(in the rows, 128 means zero)
Each row has a class, written after it, and each block has its own classes.
[88 73 130 141 76 79 102 141 166 175 115 125 97 110 170 117 109 199 78 161 117 119 73 102 183 140 101 56 130 97 204 137 186]
vid
[143 113 108 143 99 81 83 122 168 152 112 102 123 89 197 150 73 185 55 167 145 136 96 146 230 137 117 55 132 102 230 115 164]
kivog
[120 79 133 140 82 87 113 153 178 161 93 131 128 134 162 132 119 208 73 168 146 107 97 136 212 145 86 65 140 100 199 129 200]
zed
[140 203 123 127 140 67 66 115 103 132 137 174 86 148 87 154 117 145 142 116 116 153 108 158 186 134 160 117 166 147 211 148 147]
kivog
[130 195 108 116 80 64 75 133 107 192 100 118 112 138 99 130 77 133 186 157 129 147 79 124 162 155 151 86 163 146 174 167 145]
Fava
[132 89 123 150 62 92 88 139 174 191 116 124 99 124 143 116 106 226 71 157 112 121 85 131 210 140 73 82 146 90 210 134 176]
mon
[130 200 117 133 136 62 66 121 102 154 122 164 121 146 91 163 102 146 138 151 119 161 84 138 188 131 169 126 159 127 179 150 131]
vusu
[179 201 134 108 100 84 78 109 135 169 125 151 93 125 107 161 103 157 139 173 89 138 58 127 147 146 144 108 157 137 209 116 87]
gurup
[175 119 97 153 106 101 85 132 154 197 98 93 124 89 186 139 75 180 52 176 137 128 81 153 240 131 112 77 135 93 233 117 138]
mon
[142 182 105 115 140 69 61 131 81 138 138 160 116 145 94 158 108 158 143 118 116 157 84 163 180 135 179 106 163 148 179 136 147]
Lonul
[131 84 140 141 65 89 88 134 168 165 104 136 101 123 172 145 107 222 64 166 132 116 102 133 208 133 81 52 144 109 225 122 200]
kivog
[114 196 103 129 147 79 66 114 95 159 138 160 108 111 104 149 102 154 134 147 121 166 101 144 185 120 176 142 156 140 194 138 132]
Pasu
[163 113 104 135 114 77 115 140 159 173 86 109 142 82 195 143 75 196 37 201 151 105 84 166 229 113 110 60 143 96 227 150 130]
gurup
[120 104 129 132 81 76 95 152 166 179 111 131 108 118 150 135 103 231 73 174 132 96 71 138 214 138 79 52 128 94 216 122 164]
Fava
[165 136 111 119 90 77 104 134 165 152 89 138 114 122 149 137 98 204 62 157 148 120 81 165 216 156 89 32 164 114 219 173 169]
kivog
[125 196 113 129 137 58 61 110 97 137 138 163 101 146 92 151 102 138 145 117 112 170 112 156 180 132 171 115 163 147 199 151 155]
kivog
[145 115 101 125 131 92 101 150 143 204 76 104 132 114 205 145 56 210 66 188 147 125 89 173 226 133 120 54 139 99 207 162 147]
virim
[145 102 112 137 113 92 108 137 181 180 79 98 141 90 200 143 71 184 51 188 150 122 91 143 234 134 110 63 132 99 219 134 160]
zed
[139 191 108 104 86 94 79 135 99 204 98 131 116 158 110 114 97 131 166 140 114 159 90 134 155 154 145 102 159 145 158 204 122]
virim
[180 208 146 110 97 123 68 123 142 185 117 145 60 145 104 140 109 133 165 147 88 143 80 112 149 158 140 108 149 147 181 121 112]
rosut
[122 184 107 109 73 83 85 135 111 183 100 121 104 109 107 118 88 122 165 158 125 156 80 116 168 158 147 110 174 138 156 181 143]
Pasu
[157 200 136 107 106 85 71 122 130 178 128 147 78 138 98 159 97 157 150 153 84 133 61 124 172 153 141 95 145 136 201 111 102]
Fava
[133 207 103 123 151 85 66 125 102 158 130 157 99 159 88 142 100 152 164 124 121 159 106 156 169 144 166 125 156 139 187 156 125]
virim
[136 110 98 139 104 79 98 145 147 182 84 94 140 96 180 137 60 177 64 177 160 111 83 155 238 132 111 43 136 103 206 141 158]
Fava
[166 128 115 130 92 64 100 134 166 149 77 144 104 124 143 137 96 195 74 158 168 112 84 169 204 155 80 32 166 116 222 160 176]
kivog
[182 142 103 133 102 83 113 143 178 175 88 131 127 120 153 133 86 198 59 185 152 125 78 154 212 146 83 32 145 102 206 144 147]
rosut
[146 109 117 144 114 96 93 147 163 193 73 109 132 97 190 155 74 193 51 197 151 113 79 146 241 123 114 64 148 89 206 161 145]
vusu
[124 75 129 140 91 107 103 144 189 153 96 112 100 116 164 128 101 213 74 169 145 103 92 124 212 145 97 59 125 98 208 107 171]
rutu
[173 205 142 117 97 116 65 128 131 185 119 148 65 146 109 147 117 145 164 158 87 146 89 108 148 150 155 108 156 153 185 126 124]
rosut
[129 173 112 101 100 78 90 133 104 191 78 126 109 136 101 122 87 136 154 161 122 150 79 132 160 149 164 85 169 149 165 202 139]
rutu
[114 79 130 128 89 90 99 148 156 186 90 128 117 123 154 130 112 220 62 180 133 111 77 142 198 135 100 51 131 101 198 145 171]
rutu
[107 192 104 132 158 58 62 110 96 136 151 162 122 141 86 157 86 150 137 120 105 162 88 152 183 129 177 117 141 136 190 108 134]
Fava
[129 105 97 135 104 74 86 135 154 181 96 101 135 99 202 147 69 182 41 184 128 128 80 172 221 128 128 59 124 111 216 155 155]
givur
[166 201 146 123 103 117 59 125 146 185 115 146 68 135 104 166 112 145 159 167 96 139 78 101 174 147 150 128 155 130 197 131 99]
vusu
[149 204 106 112 90 92 74 135 108 195 111 127 108 152 113 124 103 141 172 152 122 158 95 128 164 156 149 105 153 142 178 180 118]
virim
[173 135 112 115 98 85 103 133 163 187 85 133 120 137 150 135 88 219 57 184 143 120 89 163 224 143 69 47 142 107 216 161 147]
virim
[173 212 133 104 112 101 73 121 137 181 124 144 68 147 98 152 97 152 159 153 98 149 86 124 172 160 127 116 144 129 198 128 89]
virim
[140 204 113 123 156 55 86 123 85 141 130 173 121 139 96 144 110 152 136 138 107 150 96 171 158 116 178 134 157 136 188 166 123]
gurup
[126 192 97 115 78 90 76 133 112 178 102 125 101 107 103 114 104 116 168 150 133 149 75 117 162 161 157 109 181 151 167 180 131]
Pasu
[186 205 131 113 105 98 78 128 141 169 124 145 78 131 111 146 122 146 157 163 83 129 74 134 153 146 154 112 146 141 218 120 93]
gurup
[162 209 128 108 101 93 61 115 142 167 119 141 63 143 102 150 100 130 163 145 94 139 77 144 157 164 151 115 150 155 203 152 110]
givur
[183 189 128 106 96 108 48 111 132 163 141 139 83 130 115 154 108 155 152 134 99 152 74 122 158 152 148 111 133 147 194 101 105]
Lonul
[139 203 92 114 60 44 74 127 112 172 102 123 112 132 114 124 93 118 156 165 118 158 72 131 148 160 162 89 159 158 189 194 139]
givur
[166 216 127 105 110 108 63 120 130 179 131 143 69 121 108 159 118 143 167 160 101 146 63 126 168 170 161 120 158 141 193 115 86]
Pasu
[120 101 106 123 118 81 96 141 154 206 83 102 138 102 175 137 46 202 53 173 128 116 68 170 234 128 106 37 143 98 202 167 157]
Fava
[156 198 104 119 145 63 66 136 82 142 144 157 112 147 87 160 116 159 147 129 128 155 101 168 193 132 170 113 164 140 184 161 133]
Lonul
[145 186 122 126 71 78 74 140 119 193 97 121 119 137 111 147 96 131 157 180 114 155 84 109 187 147 149 103 159 121 171 171 145]
vusu
[162 209 134 108 110 115 67 119 134 175 132 147 62 117 116 154 117 154 160 158 100 144 76 117 164 159 154 133 151 138 192 118 90]
Pasu
[156 199 103 119 84 80 80 131 124 168 96 110 94 125 93 126 103 128 169 174 143 148 96 111 173 158 161 93 160 148 197 170 134]
rutu
[158 204 135 115 117 103 81 119 122 183 123 144 60 133 112 152 113 131 170 151 95 144 69 98 147 159 165 104 162 143 211 153 105]
vid
[142 121 109 123 115 93 114 129 160 169 83 141 102 97 155 130 92 195 53 171 142 117 64 129 192 141 105 40 155 118 227 169 160]
vid
[137 191 111 109 64 62 71 124 104 183 98 139 102 129 106 125 103 123 155 146 115 158 73 125 151 154 151 76 178 160 189 190 148]
kivog
[119 197 110 125 149 58 73 128 88 143 133 161 115 156 80 147 99 151 149 122 121 145 92 164 188 137 167 108 156 138 182 147 143]
Fava
[111 187 111 129 155 65 65 115 92 146 141 161 116 141 81 166 85 153 135 130 114 150 86 154 195 129 170 110 159 137 190 119 135]
Fava
[191 147 105 128 91 75 121 131 205 169 73 126 130 112 144 127 97 197 65 192 184 115 88 146 219 154 62 48 145 106 233 164 143]
zed
[141 118 106 127 113 91 95 137 162 201 88 106 120 77 195 138 71 202 59 195 149 123 78 160 230 133 109 68 138 97 210 148 139]
Pasu
[144 214 128 119 154 70 89 117 100 148 117 167 115 147 86 150 112 137 143 135 135 154 106 150 181 135 160 140 159 138 184 169 135]
zed
[141 115 122 137 67 66 89 146 175 166 117 123 107 131 171 144 119 221 69 192 138 110 90 158 216 148 89 63 115 104 225 131 171]
givur
[159 197 139 116 119 109 76 117 120 188 130 143 65 140 124 159 124 140 163 155 95 144 75 102 155 154 169 106 155 145 211 149 106]
vid
[122 80 145 142 57 66 90 138 165 159 110 137 103 125 166 142 110 218 66 162 129 119 91 133 199 139 74 52 136 94 214 116 203]
kivog
[146 191 119 127 82 69 69 132 112 159 112 138 87 138 106 137 112 130 168 141 129 152 105 134 161 154 150 95 163 144 196 161 166]
kivog
[172 144 98 126 100 78 100 127 171 177 79 127 125 109 145 134 70 207 61 180 162 109 72 158 217 141 79 32 145 114 230 155 145]
Fava
[162 213 139 103 80 73 60 106 132 171 141 146 75 145 111 164 111 159 140 171 77 154 74 124 163 156 146 117 138 147 204 142 108]
givur
[152 113 124 126 108 83 111 139 160 195 75 113 134 100 182 146 89 191 45 194 152 116 86 150 230 130 98 65 148 102 210 174 152]
zed
[214 144 100 119 104 93 92 138 155 164 90 126 126 108 150 154 93 206 56 175 173 115 77 174 231 143 85 39 142 112 230 134 145]
Lonul
[132 187 105 123 95 69 93 134 108 180 109 123 96 132 107 123 107 111 170 153 123 151 83 106 164 156 164 84 175 143 189 206 141]
vid
[148 98 96 143 106 76 109 137 161 178 89 95 156 81 197 134 63 180 49 193 154 118 86 163 218 117 112 59 137 94 210 143 137]
gurup
[119 192 102 137 150 73 68 125 106 143 135 161 107 147 95 127 97 132 148 118 101 172 106 145 160 128 183 118 149 147 171 136 155]
rosut
[160 98 101 146 99 85 94 131 156 207 81 96 128 103 177 132 57 192 50 176 137 129 86 163 242 130 94 66 149 91 210 149 159]
mon
[118 192 116 121 146 70 68 120 85 158 131 166 117 153 85 156 95 156 142 126 105 148 83 155 180 130 169 107 159 144 188 139 141]
Fava
[197 134 98 112 92 93 99 144 157 164 90 131 129 116 150 138 100 204 63 164 170 114 71 168 215 150 85 35 149 120 206 153 139]
Lonul
[139 103 101 133 112 120 90 141 159 197 94 99 128 98 205 137 70 194 50 178 134 124 94 143 230 124 115 65 126 107 219 131 136]
virim
[147 195 118 106 150 92 67 128 71 155 128 164 111 143 100 150 102 162 144 109 118 155 97 162 163 125 174 128 165 149 165 184 135]
Lonul
[177 126 106 140 108 77 109 133 172 174 81 100 148 96 182 150 85 169 49 196 174 120 87 152 240 142 96 57 135 93 225 139 143]
zed
[167 217 127 109 102 117 67 124 133 183 123 135 68 116 112 146 114 143 174 160 116 142 75 122 163 167 152 127 157 139 192 133 98]
Pasu
[158 200 98 113 74 57 94 126 121 161 93 118 122 110 103 117 79 127 152 171 130 146 80 129 160 147 146 93 173 141 189 183 142]
gurup

Next block, with new classes.
[119 156 41 136 157 130 139 180 132 81 159 122 86 69 135 85 199 141 91 160 128 123 149 116 71 96 125 90 190 117 114 131 191]
Fifur
[160 125 113 160 157 143 115 147 93 92 86 158 92 144 97 140 72 127 124 136 142 93 127 100 107 51 145 142 176 154 104 141 153]
Kekev
[118 155 47 144 152 134 141 176 128 85 157 118 97 72 136 90 189 133 95 160 125 126 147 115 89 85 121 92 183 125 107 129 172]
Fifur
[136 132 176 110 119 118 180 120 153 166 126 184 108 142 171 114 214 106 81 108 125 152 164 72 148 141 108 60 130 133 118 174 86]
veza
[143 172 62 121 160 160 170 176 93 98 152 117 85 76 148 107 179 111 128 155 152 141 144 84 89 101 125 116 180 134 68 152 145]
taraf
[139 141 152 121 125 104 183 132 167 170 120 181 121 132 185 127 194 110 93 124 126 153 158 120 128 152 114 63 131 146 118 163 98]
boteb
[137 167 143 92 133 126 209 147 153 139 139 174 110 121 152 115 242 105 73 114 138 150 154 108 115 165 148 82 138 122 109 185 129]
Mati
[104 129 126 107 137 167 95 167 133 131 135 168 101 88 125 140 111 162 105 123 122 99 164 163 104 121 128 212 127 149 91 111 157]
Fifur
[166 138 93 149 157 168 94 147 113 79 72 143 87 133 80 122 84 140 124 143 142 89 132 120 117 50 164 160 170 154 96 145 151]
Kol
[143 178 64 136 161 170 157 168 82 89 160 140 71 76 147 123 148 113 125 154 160 134 139 70 76 96 116 109 209 139 73 140 138]
Kekev
[177 111 90 144 164 145 118 136 123 113 98 154 95 158 75 98 108 128 86 147 165 132 151 105 126 57 169 155 175 133 115 156 146]
veza
[132 185 151 149 127 131 152 145 132 131 115 175 92 102 155 141 167 98 108 140 141 163 136 91 111 131 109 55 169 147 105 158 109]
boteb
[110 168 59 125 155 129 161 171 132 80 160 116 94 68 142 88 205 137 103 159 118 132 158 126 83 112 133 75 196 110 135 134 193]
Ruvis
[100 131 102 87 144 174 123 171 114 138 135 171 115 82 137 137 121 160 127 140 112 91 184 172 142 133 131 210 135 143 95 118 160]
Mati
[127 167 41 136 150 155 119 184 110 80 183 122 101 30 135 90 166 123 126 165 125 136 140 120 69 80 119 124 204 126 102 104 181]
Fifur
[152 169 72 136 155 176 147 156 100 94 147 141 75 82 157 105 167 112 99 145 149 139 161 79 96 113 127 112 192 133 71 156 134]
veza
[166 115 96 143 157 136 113 167 120 112 91 150 82 145 78 113 76 140 113 147 175 134 129 96 113 63 169 153 156 149 105 148 137]
niz
[153 105 96 165 160 150 123 172 119 79 90 138 97 116 73 119 101 120 90 133 142 102 136 131 84 54 148 158 125 156 89 142 144]
Fifur
[128 192 156 131 130 157 136 145 131 111 107 169 53 108 133 133 188 103 102 132 152 160 126 61 115 115 118 61 172 139 97 168 114]
Kol
[142 181 138 101 124 157 188 155 116 119 128 167 87 113 168 127 205 122 97 126 125 160 158 112 151 173 110 79 153 142 95 157 115]
Mati
[123 160 134 171 86 120 95 128 189 135 164 77 186 85 101 129 106 100 153 89 131 116 115 182 138 125 169 127 121 87 135 126 117]
boteb
[148 183 60 117 159 171 139 155 95 89 150 123 69 80 148 114 164 124 128 166 158 126 147 101 105 114 120 121 196 141 65 151 128]
Kol
[126 138 183 112 110 112 193 131 152 169 119 158 118 140 154 122 214 111 122 103 130 153 141 77 151 132 108 65 109 131 116 165 85]
taraf
[91 156 124 146 93 137 95 128 158 90 154 61 170 85 69 117 129 115 175 113 109 109 107 147 142 97 149 105 139 75 146 112 116]
Kol
[160 140 111 164 155 145 124 159 108 79 83 133 98 128 87 120 82 122 124 145 133 114 133 127 122 61 154 129 150 153 114 153 153]
Ruvis
[136 100 76 88 166 158 135 218 143 124 159 146 94 106 130 117 123 152 82 122 130 122 171 201 96 147 132 201 102 162 75 126 177]
Fifur
[156 126 113 155 150 137 120 148 108 93 74 139 100 137 89 126 100 128 121 131 139 96 124 113 113 54 159 145 161 152 101 154 160]
taraf
[145 177 161 97 113 137 170 151 124 127 125 154 84 107 178 131 214 124 106 98 130 143 145 91 132 158 115 87 161 138 84 161 115]
taraf
[120 170 155 148 129 147 140 144 121 103 114 167 81 112 141 131 173 94 88 126 131 168 132 62 122 119 112 44 172 134 109 162 124]
veza
[145 184 84 131 149 161 166 173 100 97 157 122 72 65 152 103 180 115 127 155 150 154 158 97 106 127 113 97 178 135 83 154 130]
Ruvis
[126 190 138 156 129 134 131 150 124 113 98 176 77 94 146 138 163 103 98 146 141 162 131 83 103 125 115 53 187 145 109 160 127]
boteb
[113 129 92 99 155 168 113 171 143 144 128 170 131 92 149 141 94 152 117 141 109 102 184 190 93 125 151 217 142 148 93 110 164]
boteb
[151 184 155 91 120 148 160 136 134 132 138 150 73 127 179 132 200 126 112 121 136 140 155 109 144 171 107 92 156 139 83 161 102]
Kol
[135 169 144 171 63 142 79 120 149 114 162 56 146 67 49 114 124 104 159 74 164 139 93 121 162 89 153 130 141 81 138 111 93]
taraf
[138 167 142 165 75 135 91 129 148 116 174 57 142 67 48 114 119 97 162 87 171 138 97 121 164 75 150 123 147 78 136 113 92]
taraf
[170 148 154 92 132 131 180 143 155 141 135 178 95 125 176 109 230 101 56 92 129 138 174 91 102 149 147 98 154 128 92 185 125]
veza
[134 98 73 85 168 170 135 210 130 135 140 173 95 106 151 129 109 169 109 108 121 86 178 149 110 111 134 188 131 159 86 119 171]
Kekev
[110 144 129 148 88 119 114 156 158 106 158 63 173 93 88 112 113 108 166 104 113 126 108 126 131 95 161 102 120 83 141 114 115]
niz
[103 143 134 150 87 129 138 138 160 114 158 57 194 93 67 106 155 110 181 93 109 126 106 121 138 84 147 97 110 72 153 109 112]
taraf
[132 187 141 107 122 149 186 152 125 124 129 164 90 118 169 128 207 122 100 123 127 158 153 107 153 176 114 73 146 135 99 165 120]
Mati
[110 130 133 163 86 135 110 129 158 116 156 73 191 96 90 104 138 101 157 90 102 121 124 125 157 102 143 101 111 79 143 125 104]
veza
[159 123 100 165 154 141 109 172 109 80 79 141 89 134 86 126 53 133 119 144 143 104 120 106 104 48 163 134 156 164 100 140 153]
niz
[99 109 71 104 169 194 116 178 151 102 113 136 93 112 101 126 113 163 96 138 120 104 179 178 102 89 152 198 129 134 99 103 169]
Kol
[149 188 146 108 120 159 190 148 121 127 128 163 83 117 167 126 211 118 96 119 138 159 159 100 149 175 115 83 145 138 89 169 108]
Mati
[106 128 104 112 144 163 107 159 140 141 128 168 131 87 149 147 94 154 118 135 108 90 180 193 97 130 141 211 143 152 95 109 161]
boteb
[114 157 47 118 155 126 154 168 121 86 143 123 98 70 133 90 211 137 99 150 127 114 146 100 78 82 145 93 209 116 117 138 188]
taraf
[137 181 56 113 169 172 145 160 104 85 151 126 60 84 140 114 165 126 119 171 160 131 149 103 90 111 125 119 198 130 75 146 143]
Kol
[128 182 145 157 73 145 66 108 159 113 169 57 138 84 50 122 115 110 161 98 166 128 103 137 178 95 149 127 151 77 138 113 83]
Kol
[108 159 149 148 85 127 124 140 154 103 160 68 172 78 80 107 146 111 169 101 109 133 120 142 150 113 141 93 124 78 158 117 111]
Ruvis
[112 155 133 136 92 136 107 124 160 113 160 66 172 94 81 116 135 109 174 108 121 114 114 143 155 103 145 116 126 81 134 121 93]
Kol
[138 177 71 125 151 155 164 162 95 98 147 126 76 78 138 107 189 123 115 150 157 136 142 78 89 105 123 106 192 136 80 151 143]
taraf
[149 143 113 171 158 155 122 161 109 71 72 138 93 133 80 125 76 135 124 147 133 112 133 126 119 63 154 127 152 154 113 152 155]
Ruvis
[132 193 168 177 65 143 84 117 156 114 177 60 140 65 55 120 105 97 156 89 169 161 103 136 186 101 145 105 141 82 150 116 74]
Ruvis
[170 107 62 155 169 141 128 171 117 94 77 149 100 106 99 117 104 118 88 146 140 93 159 138 69 67 158 158 148 158 97 147 157]
boteb
[139 158 40 110 146 153 138 180 104 95 184 112 116 24 135 84 190 121 145 145 129 123 145 108 74 74 135 138 212 119 103 107 175]
taraf
[140 184 166 131 115 150 164 151 131 114 128 156 85 121 165 135 182 116 92 116 129 164 136 106 125 155 103 79 141 150 79 157 102]
Fifur
[148 149 32 131 170 168 137 187 112 90 139 131 81 89 140 88 181 115 66 146 132 132 169 90 87 87 140 117 176 138 88 151 182]
veza
[88 100 74 103 170 175 136 192 137 95 109 128 112 107 102 128 115 156 92 133 104 115 173 172 95 73 152 188 126 128 110 92 188]
taraf
[168 120 90 137 162 149 110 141 133 113 87 146 76 153 63 105 115 149 118 148 177 112 138 112 124 66 163 156 162 136 109 158 141]
Kol
[115 146 156 144 90 117 80 126 171 123 163 90 158 93 108 123 122 99 131 82 121 111 125 149 156 121 161 125 137 72 133 142 130]
veza
[92 172 165 167 66 130 115 110 162 124 158 74 179 96 51 124 145 121 164 83 137 119 90 114 153 96 146 98 127 87 153 118 98]
taraf
[138 142 180 108 121 117 198 125 141 180 143 183 110 151 178 135 194 108 121 111 140 157 148 65 144 131 96 65 132 134 113 159 74]
Kekev
[112 167 60 131 161 131 165 175 133 80 154 123 89 71 140 88 192 129 102 165 122 137 158 124 83 100 139 73 200 117 126 145 186]
Ruvis
